Below are the code and all the weights of a small trained network. Each question names an input and a target symbol and asks about switching units off, where a switched-off unit gives its printed mean instead of its output.

import numpy as np


def w(rows, s, z=0):
    codes = np.array(rows[::2]) - 128.0
    scale = np.full(codes.shape[1], s)
    scale[-1] = z or s
    return codes * scale


def norm(h):
    return h / np.sqrt((h * h).mean(-1, keepdims=True) + 1e-5)


def f(y):
    return y / 2 * (1 + np.tanh(0.7978845608 * (y + 0.044715 * y**3)))


def softmax(a):
    e = np.exp(a - a.max(-1, keepdims=True))
    return e / e.sum(-1, keepdims=True)


def log_softmax(a):
    a = a - a.max(-1, keepdims=True)
    return a - np.log(np.exp(a).sum(-1, keepdims=True))


def net(x, mask):
    ids = ['Ψαβηλτ'.index(c) for c in x.split()]
    T = len(ids)
    res = E[ids] + P[:T]
    r = norm(res)
    for j in range(3):
        rows = slice(3 * j, 3 * j + 3)
        q, k, v = (r @ M[0][rows].T for M in (Q, K, V))
        z = softmax(np.where(np.tri(T) > 0, q @ k.T / 3**0.5, -1e9)) @ v
        o = O[0][rows]
        res = res + np.where(mask[j], z, o[:, -1]) @ o[:, :-1]
    y = f(norm(res) @ A[0][:, :-1].T + A[0][:, -1])
    res = res + np.where(mask[3:19], y, B[0][:, -1]) @ B[0][:, :-1]
    return log_softmax(norm(res)[-1] @ U[:, :-1].T + U[:, -1])


Q, K, V, O, A, B = {}, {}, {}, {}, {}, {}
E = w([
[112,231,80,125],'Ψ',
[173,144,94,4],'α',
[98,98,149,216],'β',
[116,115,58,127],'η',
[141,170,139,74],'λ',
[190,111,165,121],'τ',
],0.022)
P = w([
[2,74,178,77],'0',
[172,145,157,100],'1',
[182,144,143,106],'2',
[188,143,138,126],'3',
[186,143,130,133],'4',
[189,141,126,150],'5',
[193,140,120,156],'6',
[202,145,121,163],'7',
[212,143,115,179],'8',
[213,144,109,192],'9',
[227,149,104,186],'10',
[227,145,108,189],'11',
[225,152,111,183],'12',
],0.006)
Q[0] = w([
[129,108,112,17],'head 0',
[103,184,71,77],'head 0',
[29,88,128,189],'head 0',
[166,116,112,57],'head 1',
[115,131,215,172],'head 1',
[126,195,161,32],'head 1',
[170,181,104,88],'head 2',
[164,255,116,43],'head 2',
[118,120,93,85],'head 2',
],0.0099)
K[0] = w([
[126,135,148,19],'head 0',
[131,249,80,132],'head 0',
[81,25,63,202],'head 0',
[162,134,94,228],'head 1',
[45,14,243,163],'head 1',
[185,123,98,172],'head 1',
[187,148,129,119],'head 2',
[178,178,127,168],'head 2',
[241,57,98,148],'head 2',
],0.013)
V[0] = w([
[48,129,124,156],'head 0',
[57,106,255,100],'head 0',
[170,108,55,57],'head 0',
[167,151,108,181],'head 1',
[79,108,179,96],'head 1',
[46,130,48,107],'head 1',
[154,117,186,130],'head 2',
[163,157,75,146],'head 2',
[152,202,52,111],'head 2',
],0.0096)
O[0] = w([
[154,161,56,116,57],'head 0',
[131,158,141,254,59],'head 0',
[114,77,110,171,179],'head 0',
[102,159,152,187,161],'head 1',
[200,137,113,77,71],'head 1',
[98,79,70,123,149],'head 1',
[133,182,56,99,123],'head 2',
[145,226,126,173,186],'head 2',
[106,149,176,93,253],'head 2',
],0.0087,0.0048)
A[0] = w([
[143,57,2,137,102],'neuron 0',
[158,213,207,130,104],'neuron 1',
[220,122,130,143,28],'neuron 2',
[54,232,27,173,241],'neuron 3',
[157,117,121,30,110],'neuron 4',
[138,106,94,69,115],'neuron 5',
[195,178,85,17,151],'neuron 6',
[137,113,138,147,48],'neuron 7',
[120,99,137,199,161],'neuron 8',
[197,148,82,101,152],'neuron 9',
[191,123,203,150,92],'neuron 10',
[153,176,122,167,44],'neuron 11',
[106,95,160,2,130],'neuron 12',
[214,37,184,131,28],'neuron 13',
[100,72,113,101,255],'neuron 14',
[134,168,199,119,42],'neuron 15',
],0.012,0.0049)
B[0] = w([
[128,41,154,167,164],'neuron 0',
[120,68,71,166,220],'neuron 1',
[115,120,98,152,139],'neuron 2',
[104,35,92,50,255],'neuron 3',
[142,196,197,166,171],'neuron 4',
[74,128,167,179,152],'neuron 5',
[117,182,194,90,232],'neuron 6',
[94,182,142,116,118],'neuron 7',
[154,165,189,43,151],'neuron 8',
[127,153,186,172,162],'neuron 9',
[112,193,78,86,184],'neuron 10',
[2,97,129,136,135],'neuron 11',
[209,166,179,203,187],'neuron 12',
[214,132,18,118,160],'neuron 13',
[205,105,174,177,161],'neuron 14',
[124,122,43,151,158],'neuron 15',
],0.0079,0.0098)
U = w([
[130,9,146,153,180],'Ψ',
[16,128,155,187,29],'α',
[154,155,217,138,253],'β',
[246,117,66,94,31],'η',
[92,133,76,189,9],'λ',
[82,143,105,36,200],'τ',
],0.014,0.0031)

Each question gives the input, a string of symbols that net reads in full, and the target symbol t.
The units are the heads (3 rows each of Q, K, V and O) and the neurons (one row each of A and B). Each row of codes is followed by its name. A weight is (code - 128) times the scale printed after its matrix; where a second scale follows, it is the last column's (O, A, B and U).
mask holds one flag per unit, heads first, then neurons. A switched-off unit (its flag False) gives its mean, the last column of its rows in O or B, instead of its output. The means were averaged over made-up inputs and are rounded, as every weight is.
A unit's drop is (log p(t) with every unit on - log p(t) with that unit switched off) / (log p(t) with every unit on - log p(t) with every unit switched off).
The circuit of an input: a set's keep is (log p(t) with only the set's units on - log p(t) with every unit switched off) / (log p(t) with every unit on - log p(t) with every unit switched off). Starting from the 12 units with the biggest drops (on a tie, the unit counted first), units are removed one at a time, each time the one whose removal leaves the highest keep (on an exact tie, the one counted first), for as long as the keep stays at least 0.8.
circuit, biggest first: the units of the circuit, biggest drop first
top k neurons: the k neurons with the biggest drops, biggest first
which heads matter: for each layer, one digit per head in row order, 1 if its drop is at least 0.15 and else 0, layers parted by /
drop of u: that unit's drop, to one decimal
input λ Ψ τ β β Ψ α β Ψ η, target Ψ: circuit, biggest first	[neuron 0]
input τ τ β Ψ τ τ Ψ Ψ τ Ψ τ Ψ, target τ: which heads matter	100
input α λ λ β, target τ: which heads matter	110
input β β λ λ λ λ Ψ λ, target λ: which heads matter	110
input η η Ψ λ τ α η τ τ β, target β: which heads matter	101
input λ α Ψ η τ τ Ψ β, target η: which heads matter	011
input η η λ β λ Ψ Ψ η λ, target λ: top 2 neurons	[neuron 3; neuron 15]
input τ λ η λ η τ Ψ α Ψ η λ, target Ψ: which heads matter	110
input Ψ λ λ α η β Ψ β τ α β, target α: top 2 neurons	[neuron 13; neuron 11]
input τ η η β Ψ α α Ψ τ Ψ Ψ β, target λ: top 3 neurons	[neuron 6; neuron 1; neuron 11]
input λ Ψ τ β, target η: drop of head 2	0.4
input β β Ψ β Ψ η α α τ Ψ λ Ψ, target τ: drop of neuron 3	0.1
input Ψ τ Ψ α β Ψ Ψ β τ β, target α: drop of neuron 0	0.1
input λ Ψ τ Ψ Ψ Ψ η Ψ Ψ β Ψ α, target β: drop of neuron 7	0.0
input Ψ Ψ α η τ η τ τ τ Ψ β τ τ, target η: top neuron	[neuron 10]
